Below is a small trained network, with its code and all its weights. Each question gives an input and a class and asks what happens when units are switched off, that is, made to give their printed mean instead of their output.

import numpy as np


def w(rows, s, z=0):
    codes = np.array(rows[::2]) - 128.0
    scale = np.full(codes.shape[1], s)
    scale[-1] = z or s
    return codes * scale


def norm(h):
    return h / np.sqrt((h * h).mean(-1, keepdims=True) + 1e-5)


def f(y):
    return np.maximum(y, 0)


def log_softmax(a):
    a = a - a.max(-1, keepdims=True)
    return a - np.log(np.exp(a).sum(-1, keepdims=True))


def net(x, mask):
    res = np.array(x, float).reshape(1, 5) / 4 @ E
    u = 0
    for l in range(3):
        y = f(norm(res) @ A[l][:, :-1].T + A[l][:, -1])
        res = res + np.where(mask[u : u + 5], y, B[l][:, -1]) @ B[l][:, :-1]
        u += 5
    return log_softmax(norm(res)[-1] @ U[:, :-1].T + U[:, -1])


A, B = {}, {}
E = w([
[252,175,141,74],'x0',
[115,105,198,65],'x1',
[131,129,131,129],'x2',
[78,216,100,71],'x3',
[116,213,221,210],'x4',
],0.0028)
A[0] = w([
[175,131,52,216,8],'L0N1',
[200,196,198,148,170],'L0N2',
[142,184,2,190,42],'L0N3',
[115,92,192,70,34],'L0N4',
[158,86,89,77,106],'L0N5',
],0.006,0.0017)
B[0] = w([
[120,108,253,71,183],'L0N1',
[165,143,91,155,251],'L0N2',
[99,102,243,46,213],'L0N3',
[123,132,247,116,174],'L0N4',
[153,147,113,187,212],'L0N5',
],0.007,0.0029)
A[1] = w([
[158,23,104,61,75],'L1N1',
[99,156,155,41,117],'L1N2',
[2,131,138,192,254],'L1N3',
[128,95,65,59,96],'L1N4',
[66,245,88,50,47],'L1N5',
],0.0074,0.0027)
B[1] = w([
[107,193,166,180,193],'L1N1',
[131,128,181,132,198],'L1N2',
[136,135,44,87,253],'L1N3',
[91,203,115,196,161],'L1N4',
[222,3,170,218,189],'L1N5',
],0.0068,0.0049)
A[2] = w([
[172,38,115,178,34],'L2N1',
[95,203,160,137,92],'L2N2',
[120,227,86,153,16],'L2N3',
[252,254,154,124,253],'L2N4',
[74,142,141,48,191],'L2N5',
],0.0054,0.0023)
B[2] = w([
[249,62,221,245,153],'L2N1',
[217,218,198,141,147],'L2N2',
[195,140,177,248,144],'L2N3',
[22,101,51,86,255],'L2N4',
[176,128,182,3,156],'L2N5',
],0.0051,0.0063)
U = w([
[205,13,168,232,83],'0',
[72,148,246,42,80],'1',
[117,124,90,134,251],'2',
[105,122,1,62,157],'3',
[90,235,82,230,38],'4',
],0.0077,0.0034)

Each question gives the input, the list of numbers given to net, and the class t.
The units are the neurons (one row each of A and B). Each row of codes is followed by its name. A weight is (code - 128) times the scale printed after its matrix; where a second scale follows, it is the last column's (A, B and U).
mask holds one flag per neuron, layer by layer. A switched-off neuron (its flag False) gives its mean, the last column of its row in B, instead of its output. The means were averaged over made-up inputs and are rounded, as every weight is.
A unit's drop is (log p(t) with every unit on - log p(t) with that unit switched off) / (log p(t) with every unit on - log p(t) with every unit switched off).
The circuit of an input: a set's keep is (log p(t) with only the set's units on - log p(t) with every unit switched off) / (log p(t) with every unit on - log p(t) with every unit switched off). Starting from the 12 units with the biggest drops (on a tie, the unit counted first), units are removed one at a time, each time the one whose removal leaves the highest keep (on an exact tie, the one counted first), for as long as the keep stays at least 0.8.
circuit, biggest first: the units of the circuit, biggest drop first
most important unit: the unit with the biggest drop
top k neurons: the k neurons with the biggest drops, biggest first
top k neurons in layer l: the k neurons of layer l with the biggest drops, biggest first
input [-5,-4,4,6,-5], class 0: circuit, biggest first : [L1N5]
input [5,-1,1,-2,-6], class 4: top 2 neurons in layer 1 : [L1N4, L1N1]
input [-8,-3,-6,-6,3], class 3: circuit, biggest first : [L1N3, L1N5]
input [7,7,0,-3,8], class 4: top 2 neurons in layer 0 : [L0N2, L0N3]
input [-4,5,-3,-4,8], class 4: circuit, biggest first : [L1N5, L0N3, L1N3]
input [4,-8,8,-6,-8], class 1: top 4 neurons : [L0N1, L0N3, L1N5, L1N1]
input [5,-8,-2,-2,3], class 1: circuit, biggest first : [L0N1, L0N3]
input [8,3,-4,-2,5], class 3: circuit, biggest first : [L2N4, L1N5, L0N2]
input [-3,-5,-5,1,-8], class 4: circuit, biggest first : [L1N4, L1N1]
input [-7,0,0,-3,3], class 3: top 2 neurons in layer 1 : [L1N3, L1N5]
input [-8,0,1,8,-5], class 0: top 3 neurons : [L1N5, L2N4, L2N1]
input [6,5,1,-4,-2], class 3: top 3 neurons : [L1N5, L2N4, L0N3]
input [-5,-3,0,3,-6], class 4: circuit, biggest first : [L1N4, L2N4]
input [8,-2,-6,4,7], class 3: most important unit : L2N4
input [-6,7,-4,0,-7], class 1: top 2 neurons in layer 2 : [L2N5, L2N4]
input [8,5,-2,-5,-2], class 3: top 2 neurons in layer 0 : [L0N3, L0N1]
input [2,8,-6,8,8], class 0: circuit, biggest first : [L1N5, L0N3]
input [6,-2,3,5,6], class 3: top 4 neurons : [L0N2, L2N4, L1N1, L1N4]
input [-1,5,5,-4,6], class 4: top 2 neurons in layer 2 : [L2N5, L2N2]
input [-2,-7,1,0,-5], class 1: circuit, biggest first : [L0N3]
input [-4,-6,-2,7,-2], class 0: top 2 neurons in layer 2 : [L2N4, L2N1]
input [-3,-4,2,5,2], class 0: top 3 neurons : [L1N5, L0N4, L0N1]
input [-5,6,2,-4,-4], class 1: top 4 neurons : [L1N5, L0N4, L0N2, L2N4]
input [1,-8,3,0,7], class 1: circuit, biggest first : [L0N3, L0N1]
input [-2,-1,3,3,-2], class 0: top 2 neurons : [L1N5, L0N1]
input [-8,-1,1,4,4], class 3: top 2 neurons : [L1N3, L1N1]
input [1,-8,-5,-1,-8], class 1: top neuron : [L0N3]
input [7,2,-5,2,4], class 3: top 2 neurons : [L2N4, L1N1]
